Below is a small trained network, with its code and all its weights. Each question gives an input and a class and asks what happens when units are switched off, that is, made to give their printed mean instead of their output.

import numpy as np


def w(rows, s, z=0):
    codes = np.array(rows[::2]) - 128.0
    scale = np.full(codes.shape[1], s)
    scale[-1] = z or s
    return codes * scale


def f(y):
    return y / 2 * (1 + np.tanh(0.7978845608 * (y + 0.044715 * y**3)))


def log_softmax(a):
    a = a - a.max(-1, keepdims=True)
    return a - np.log(np.exp(a).sum(-1, keepdims=True))


def net(x, mask):
    res = np.array(x, float).reshape(1, 5) / 4 @ E
    y = f(res @ A[0][:, :-1].T + A[0][:, -1])
    res = res + np.where(mask, y, B[0][:, -1]) @ B[0][:, :-1]
    return log_softmax(res[-1] @ U[:, :-1].T + U[:, -1])


A, B = {}, {}
E = w([
[122,95,205,86,93,22,45,195,129,53,150,165],'x0',
[92,142,221,120,141,139,117,43,102,173,3,146],'x1',
[77,232,113,66,206,161,127,214,29,187,127,156],'x2',
[232,70,132,100,103,168,66,118,188,105,164,189],'x3',
[51,120,43,46,64,165,147,209,158,208,153,217],'x4',
],0.0055)
A[0] = w([
[113,58,74,117,48,159,159,135,224,167,156,154,182],'n1',
[127,119,158,198,127,71,141,98,131,70,137,55,228],'n2',
[86,151,136,79,114,128,101,145,115,164,113,180,96],'n3',
[141,140,133,133,150,144,120,94,131,130,105,116,128],'n4',
[55,146,115,106,101,103,158,141,104,158,111,134,81],'n5',
[111,66,68,125,49,153,149,130,208,151,166,156,192],'n6',
[62,221,103,125,162,137,177,152,67,172,127,108,150],'n7',
[83,113,203,125,97,106,95,94,118,152,60,141,72],'n8',
[78,127,149,51,101,75,58,191,106,124,147,200,68],'n9',
[59,221,92,121,165,126,180,142,61,179,127,114,135],'n10',
[121,122,134,118,109,117,127,120,127,125,118,128,111],'n11',
[136,113,176,151,148,53,102,122,104,19,130,101,72],'n12',
[117,118,167,106,127,99,86,150,109,105,116,152,135],'n13',
[159,120,137,202,150,151,184,1,139,136,64,52,253],'n14',
[144,116,73,144,116,114,137,176,145,98,217,116,122],'n15',
],0.0078,0.0023)
B[0] = w([
[152,116,114,187,118,91,229,168,140,79,139,66,207],'n1',
[103,97,174,151,119,108,209,153,146,136,53,131,200],'n2',
[72,118,184,123,119,143,118,106,141,143,83,160,159],'n3',
[116,114,146,146,139,143,179,149,118,142,101,146,143],'n4',
[113,135,138,142,155,161,118,124,77,164,128,165,155],'n5',
[158,111,118,179,109,90,234,161,139,89,135,80,203],'n6',
[114,168,129,194,194,179,183,161,44,181,124,185,202],'n7',
[145,111,114,89,72,105,94,104,178,76,142,95,170],'n8',
[61,115,184,101,96,124,103,100,161,121,83,141,196],'n9',
[113,148,129,186,193,170,181,148,50,182,127,167,203],'n10',
[137,136,117,120,123,131,126,130,124,122,130,132,128],'n11',
[154,88,110,173,102,90,216,168,177,106,110,74,182],'n12',
[116,121,129,106,99,122,108,117,151,110,113,109,155],'n13',
[71,90,182,147,122,121,176,148,143,141,2,147,254],'n14',
[129,96,136,95,82,95,118,113,182,86,117,82,178],'n15',
],0.0088,0.0086)
U = w([
[200,148,88,146,151,118,135,139,109,101,208,97,90],'0',
[116,91,133,133,78,77,148,138,167,98,107,93,253],'1',
[108,157,133,43,113,158,2,96,132,132,152,165,66],'2',
[92,150,146,158,222,192,138,131,65,250,106,204,8],'3',
],0.0084,0.00067)

Each question gives the input, the list of numbers given to net, and the class t.
The units are the neurons (one row each of A and B). Each row of codes is followed by its name. A weight is (code - 128) times the scale printed after its matrix; where a second scale follows, it is the last column's (A, B and U).
mask holds one flag per neuron, in row order. A switched-off neuron (its flag False) gives its mean, the last column of its row in B, instead of its output. The means were averaged over made-up inputs and are rounded, as every weight is.
A unit's drop is (log p(t) with every unit on - log p(t) with that unit switched off) / (log p(t) with every unit on - log p(t) with every unit switched off).
The circuit of an input: a set's keep is (log p(t) with only the set's units on - log p(t) with every unit switched off) / (log p(t) with every unit on - log p(t) with every unit switched off). Starting from the 12 units with the biggest drops (on a tie, the unit counted first), units are removed one at a time, each time the one whose removal leaves the highest keep (on an exact tie, the one counted first), for as long as the keep stays at least 0.8.
units of the circuit, in order: the units of the circuit, biggest drop first
top k neurons: the k neurons with the biggest drops, biggest first
drop of u: that unit's drop, to one decimal
input [-1,-7,1,-5,6], class 3: top neuron : n7
input [2,-3,3,-1,2], class 3: units of the circuit, in order : n8, n12
input [-3,-3,-6,-1,8], class 0: top 3 neurons : n14, n2, n9
input [0,-4,2,7,0], class 0: top 2 neurons : n14, n2
input [0,-3,1,7,-2], class 0: top 3 neurons : n14, n9, n2
input [-7,3,1,7,5], class 1: top 2 neurons : n1, n7
input [-2,-6,5,5,1], class 0: top 2 neurons : n14, n2
input [-5,-5,1,3,5], class 0: drop of n5 : 0.0
input [5,6,0,-2,2], class 2: drop of n4 : 0.0
input [4,-2,5,8,2], class 2: drop of n9 : 0.1
input [7,-1,2,1,2], class 2: drop of n1 : 0.2
